Below is a small trained network, with its code and all its weights. Each question gives an input and a target symbol and asks what happens when units are switched off, that is, made to give their printed mean instead of their output.

import numpy as np


def w(rows, s, z=0):
    codes = np.array(rows[::2]) - 128.0
    scale = np.full(codes.shape[1], s)
    scale[-1] = z or s
    return codes * scale


def f(y):
    return np.maximum(y, 0)


def softmax(a):
    e = np.exp(a - a.max(-1, keepdims=True))
    return e / e.sum(-1, keepdims=True)


def log_softmax(a):
    a = a - a.max(-1, keepdims=True)
    return a - np.log(np.exp(a).sum(-1, keepdims=True))


def net(x, mask):
    ids = ['γδεζηθλμτ'.index(c) for c in x.split()]
    T = len(ids)
    res = E[ids] + P[:T]
    q, k, v = (res @ M[0].T for M in (Q, K, V))
    z = softmax(np.where(np.tri(T) > 0, q @ k.T / 2**0.5, -1e9)) @ v
    res = res + np.where(mask[0], z, O[0][:, -1]) @ O[0][:, :-1]
    y = f(res @ A[0][:, :-1].T + A[0][:, -1])
    res = res + np.where(mask[1:13], y, B[0][:, -1]) @ B[0][:, :-1]
    return log_softmax(res[-1] @ U[:, :-1].T + U[:, -1])


Q, K, V, O, A, B = {}, {}, {}, {}, {}, {}
E = w([
[151,51,106,142,110],'γ',
[169,160,185,100,135],'δ',
[109,128,182,128,68],'ε',
[198,146,155,96,172],'ζ',
[143,127,166,116,108],'η',
[117,72,144,150,70],'θ',
[133,166,192,102,102],'λ',
[184,6,202,48,161],'μ',
[189,80,84,110,165],'τ',
],0.019)
P = w([
[172,154,124,208,108],'0',
[129,134,116,209,167],'1',
[223,143,124,159,43],'2',
[156,80,144,199,175],'3',
[171,81,54,42,18],'4',
[122,108,186,123,163],'5',
[96,53,86,108,165],'6',
[189,75,119,36,32],'7',
[123,39,194,112,194],'8',
[67,29,76,66,192],'9',
[160,63,43,13,11],'10',
],0.013)
Q[0] = w([
[46,247,94,158,114],'head 1',
[47,162,176,248,230],'head 1',
],0.017)
K[0] = w([
[100,210,41,240,152],'head 1',
[246,207,85,197,23],'head 1',
],0.014)
V[0] = w([
[17,58,187,184,5],'head 1',
[142,22,37,181,135],'head 1',
],0.015)
O[0] = w([
[252,186,36,121,120,170],'head 1',
[142,29,61,246,157,255],'head 1',
],0.015,0.009)
A[0] = w([
[107,134,110,102,214,148],'neuron 1',
[136,195,84,69,98,6],'neuron 2',
[185,166,104,113,101,216],'neuron 3',
[111,18,155,89,104,119],'neuron 4',
[136,191,65,133,122,77],'neuron 5',
[162,148,91,164,192,96],'neuron 6',
[180,190,78,72,80,111],'neuron 7',
[138,179,101,148,130,88],'neuron 8',
[52,190,105,160,155,84],'neuron 9',
[85,178,99,6,37,58],'neuron 10',
[133,97,110,120,142,71],'neuron 11',
[174,181,118,120,199,160],'neuron 12',
],0.013)
B[0] = w([
[142,134,88,128,47,141],'neuron 1',
[111,72,144,255,248,149],'neuron 2',
[14,113,112,89,71,238],'neuron 3',
[160,198,161,123,162,250],'neuron 4',
[216,112,230,51,182,188],'neuron 5',
[154,136,157,112,43,231],'neuron 6',
[125,156,59,148,227,223],'neuron 7',
[44,55,140,71,118,164],'neuron 8',
[200,141,120,75,126,133],'neuron 9',
[224,189,145,228,175,165],'neuron 10',
[38,148,158,95,149,165],'neuron 11',
[121,84,66,111,72,192],'neuron 12',
],0.0099,0.026)
U = w([
[165,126,142,143,67,143],'γ',
[222,165,164,83,88,124],'δ',
[156,110,140,77,155,56],'ε',
[115,139,181,66,106,157],'ζ',
[32,236,85,127,50,185],'η',
[169,124,142,53,97,155],'θ',
[148,188,109,118,103,104],'λ',
[254,43,202,65,157,2],'μ',
[107,77,165,122,124,83],'τ',
],0.006,0.0081)

Each question gives the input, a string of symbols that net reads in full, and the target symbol t.
The units are the heads (2 rows each of Q, K, V and O) and the neurons (one row each of A and B). Each row of codes is followed by its name. A weight is (code - 128) times the scale printed after its matrix; where a second scale follows, it is the last column's (O, A, B and U).
mask holds one flag per unit, heads first, then neurons. A switched-off unit (its flag False) gives its mean, the last column of its rows in O or B, instead of its output. The means were averaged over made-up inputs and are rounded, as every weight is.
A unit's drop is (log p(t) with every unit on - log p(t) with that unit switched off) / (log p(t) with every unit on - log p(t) with every unit switched off).
The circuit of an input: a set's keep is (log p(t) with only the set's units on - log p(t) with every unit switched off) / (log p(t) with every unit on - log p(t) with every unit switched off). Starting from the 12 units with the biggest drops (on a tie, the unit counted first), units are removed one at a time, each time the one whose removal leaves the highest keep (on an exact tie, the one counted first), for as long as the keep stays at least 0.8.
circuit, biggest first: the units of the circuit, biggest drop first
most important unit: the unit with the biggest drop
k most important neurons: the k neurons with the biggest drops, biggest first
input λ δ ζ τ τ, target τ: circuit, biggest first	[head 1]
input θ τ ζ θ ζ ε τ η ζ, target η: circuit, biggest first	[head 1; neuron 5; neuron 3]
input η η θ θ δ δ, target δ: 2 most important neurons	[neuron 3; neuron 10]
input θ θ δ η, target δ: circuit, biggest first	[head 1; neuron 10; neuron 3]
input δ γ γ δ, target γ: circuit, biggest first	[head 1; neuron 5; neuron 6]
input ζ ζ θ θ η δ γ γ θ θ ζ, target θ: 2 most important neurons	[neuron 5; neuron 3]
input θ η θ γ ε θ λ δ γ, target δ: circuit, biggest first	[head 1; neuron 10; neuron 3]
input θ θ τ, target θ: 3 most important neurons	[neuron 5; neuron 3; neuron 6]
input γ τ δ θ θ θ η η, target η: circuit, biggest first	[neuron 5; head 1; neuron 3]
input ζ θ η τ λ γ γ, target γ: circuit, biggest first	[head 1; neuron 5; neuron 7]
input δ θ θ ζ θ λ, target θ: circuit, biggest first	[neuron 5; head 1; neuron 3; neuron 12]
input ζ ζ γ η γ ε τ, target ε: 4 most important neurons	[neuron 3; neuron 7; neuron 5; neuron 2]
input ζ θ ε ζ θ, target ζ: circuit, biggest first	[head 1; neuron 4]
input τ δ ζ η λ θ, target λ: circuit, biggest first	[head 1; neuron 10; neuron 7; neuron 6]
input θ γ δ ζ ζ τ δ θ, target δ: most important neuron	[neuron 3]
input λ ζ γ θ ε γ τ θ δ, target θ: circuit, biggest first	[neuron 5; neuron 3; head 1; neuron 12]
input ζ ε η δ θ, target δ: 2 most important neurons	[neuron 10; neuron 3]
input ζ θ ε θ θ ζ θ τ γ γ γ, target γ: circuit, biggest first	[head 1; neuron 6]
input θ τ θ τ, target θ: 4 most important neurons	[neuron 5; neuron 3; neuron 6; neuron 12]
input θ θ ζ θ λ, target θ: 3 most important neurons	[neuron 5; neuron 3; neuron 6]
input θ ζ θ θ η η ζ, target η: most important unit	neuron 5
input γ η γ δ ζ, target δ: 2 most important neurons	[neuron 10; neuron 3]
input ε θ γ η τ ε ζ θ θ τ γ, target τ: 2 most important neurons	[neuron 5; neuron 11]
